Here is a tiny trained network, its code and every weight. The questions are about switching its units off for an input and a class, where a switched-off unit gives its printed mean instead of its output.

import numpy as np


def w(rows, s, z=0):
    codes = np.array(rows[::2]) - 128.0
    scale = np.full(codes.shape[1], s)
    scale[-1] = z or s
    return codes * scale


def f(y):
    return np.maximum(y, 0)


def log_softmax(a):
    a = a - a.max(-1, keepdims=True)
    return a - np.log(np.exp(a).sum(-1, keepdims=True))


def net(x, mask):
    res = np.array(x, float).reshape(1, 6) / 4 @ E
    y = f(res @ A[0][:, :-1].T + A[0][:, -1])
    res = res + np.where(mask, y, B[0][:, -1]) @ B[0][:, :-1]
    return log_softmax(res[-1] @ U[:, :-1].T + U[:, -1])


A, B = {}, {}
E = w([
[128,128,127,128,129,128],'x0',
[150,140,171,244,151,112],'x1',
[128,128,128,128,127,128],'x2',
[205,110,60,130,76,23],'x3',
[107,251,107,127,97,110],'x4',
[128,128,128,128,129,127],'x5',
],0.011)
A[0] = w([
[130,173,122,128,130,117,127],'N1',
[128,136,129,142,134,148,50],'N2',
[128,182,124,129,126,114,127],'N3',
[124,157,127,130,118,123,106],'N4',
[125,129,116,42,129,122,4],'N5',
[137,118,128,127,117,113,63],'N6',
[142,46,135,150,140,126,93],'N7',
[143,132,146,191,137,129,11],'N8',
[113,123,110,79,129,121,6],'N9',
[138,147,146,207,134,94,21],'N10',
[125,150,135,125,146,177,72],'N11',
[132,124,106,126,141,91,70],'N12',
[153,127,117,130,109,90,39],'N13',
[119,151,114,123,135,113,100],'N14',
[132,133,133,152,118,127,57],'N15',
[122,132,137,127,127,137,52],'N16',
[130,170,119,136,133,122,134],'N17',
[101,152,171,131,146,183,68],'N18',
[131,166,137,131,107,128,117],'N19',
[175,122,81,139,105,40,30],'N20',
[130,130,134,132,136,118,96],'N21',
[119,139,130,134,140,161,34],'N22',
[127,122,111,84,111,137,11],'N23',
[134,129,117,50,119,134,8],'N24',
[126,148,131,126,125,117,58],'N25',
[139,131,148,225,136,117,15],'N26',
[109,136,152,138,120,174,18],'N27',
[133,250,127,134,103,112,109],'N28',
[147,65,137,140,128,140,35],'N29',
[128,129,134,153,127,123,47],'N30',
[143,25,147,140,118,138,100],'N31',
],0.024,0.0038)
B[0] = w([
[125,122,118,136,165,134,171],'N1',
[125,137,138,130,113,146,142],'N2',
[124,113,113,139,172,135,181],'N3',
[123,126,126,155,149,114,157],'N4',
[127,133,57,135,70,119,198],'N5',
[115,118,137,135,118,149,146],'N6',
[136,120,111,120,209,138,212],'N7',
[128,135,80,123,78,119,185],'N8',
[138,140,95,119,97,110,169],'N9',
[138,142,70,121,63,117,209],'N10',
[144,122,181,131,112,134,177],'N11',
[131,129,163,131,116,133,161],'N12',
[123,126,175,122,107,146,178],'N13',
[137,121,117,139,145,134,152],'N14',
[131,128,117,131,111,117,146],'N15',
[117,126,137,122,122,137,137],'N16',
[118,142,117,121,167,138,169],'N17',
[130,116,219,131,89,132,213],'N18',
[129,132,119,116,166,137,165],'N19',
[127,122,253,129,85,143,252],'N20',
[124,123,116,146,117,139,134],'N21',
[115,122,165,145,109,120,157],'N22',
[136,128,96,102,98,110,168],'N23',
[124,136,62,134,73,122,192],'N24',
[129,141,136,96,157,123,143],'N25',
[126,129,54,114,59,111,218],'N26',
[133,133,185,111,110,139,174],'N27',
[126,119,107,133,242,124,247],'N28',
[124,134,120,121,191,129,186],'N29',
[131,130,113,119,114,126,146],'N30',
[120,138,120,152,223,126,229],'N31',
],0.044,0.019)
U = w([
[102,126,103,152,251,108,254],'0',
[114,121,254,139,74,132,14],'1',
[122,157,28,117,51,67,104],'2',
],0.0052,0.00078)

Each question gives the input, the list of numbers given to net, and the class t.
The units are the neurons (one row each of A and B). Each row of codes is followed by its name. A weight is (code - 128) times the scale printed after its matrix; where a second scale follows, it is the last column's (A, B and U).
mask holds one flag per neuron, in row order. A switched-off neuron (its flag False) gives its mean, the last column of its row in B, instead of its output. The means were averaged over made-up inputs and are rounded, as every weight is.
A unit's drop is (log p(t) with every unit on - log p(t) with that unit switched off) / (log p(t) with every unit on - log p(t) with every unit switched off).
The circuit of an input: a set's keep is (log p(t) with only the set's units on - log p(t) with every unit switched off) / (log p(t) with every unit on - log p(t) with every unit switched off). Starting from the 12 units with the biggest drops (on a tie, the unit counted first), units are removed one at a time, each time the one whose removal leaves the highest keep (on an exact tie, the one counted first), for as long as the keep stays at least 0.8.
circuit, biggest first: the units of the circuit, biggest drop first
unit that matters most: the unit with the biggest drop
k most important neurons: the k neurons with the biggest drops, biggest first
drop when u is switched off: that unit's drop, to one decimal
input [-5,-5,5,7,4,-5], class 1: circuit, biggest first => (N20)
input [-4,4,0,-4,2,-1], class 1: 3 most important neurons => (N18; N5; N24)
input [-1,4,8,6,-5,2], class 1: 3 most important neurons => (N20; N28; N13)
input [3,4,-4,-4,-2,-5], class 1: 2 most important neurons => (N18; N5)
input [5,-7,-7,0,-6,7], class 2: 2 most important neurons => (N28; N5)
input [3,-8,1,5,-6,-4], class 2: 3 most important neurons => (N5; N24; N28)
input [3,-8,-4,-2,-7,-2], class 2: 3 most important neurons => (N5; N24; N28)
input [4,5,-6,-3,4,8], class 2: 2 most important neurons => (N26; N31)
input [2,5,-8,3,-3,3], class 2: 2 most important neurons => (N28; N26)
input [-3,2,5,3,-2,6], class 1: 2 most important neurons => (N28; N20)
input [2,-7,-8,-5,1,-5], class 2: 2 most important neurons => (N20; N5)
input [-6,8,0,-5,-7,6], class 2: drop when N14 is switched off => 0.0
input [-7,-6,-5,-6,0,7], class 1: drop when N18 is switched off => 2.1
input [-7,-3,0,7,-4,0], class 1: drop when N20 is switched off => 1.7
input [6,-6,3,5,3,6], class 2: unit that matters most => N5
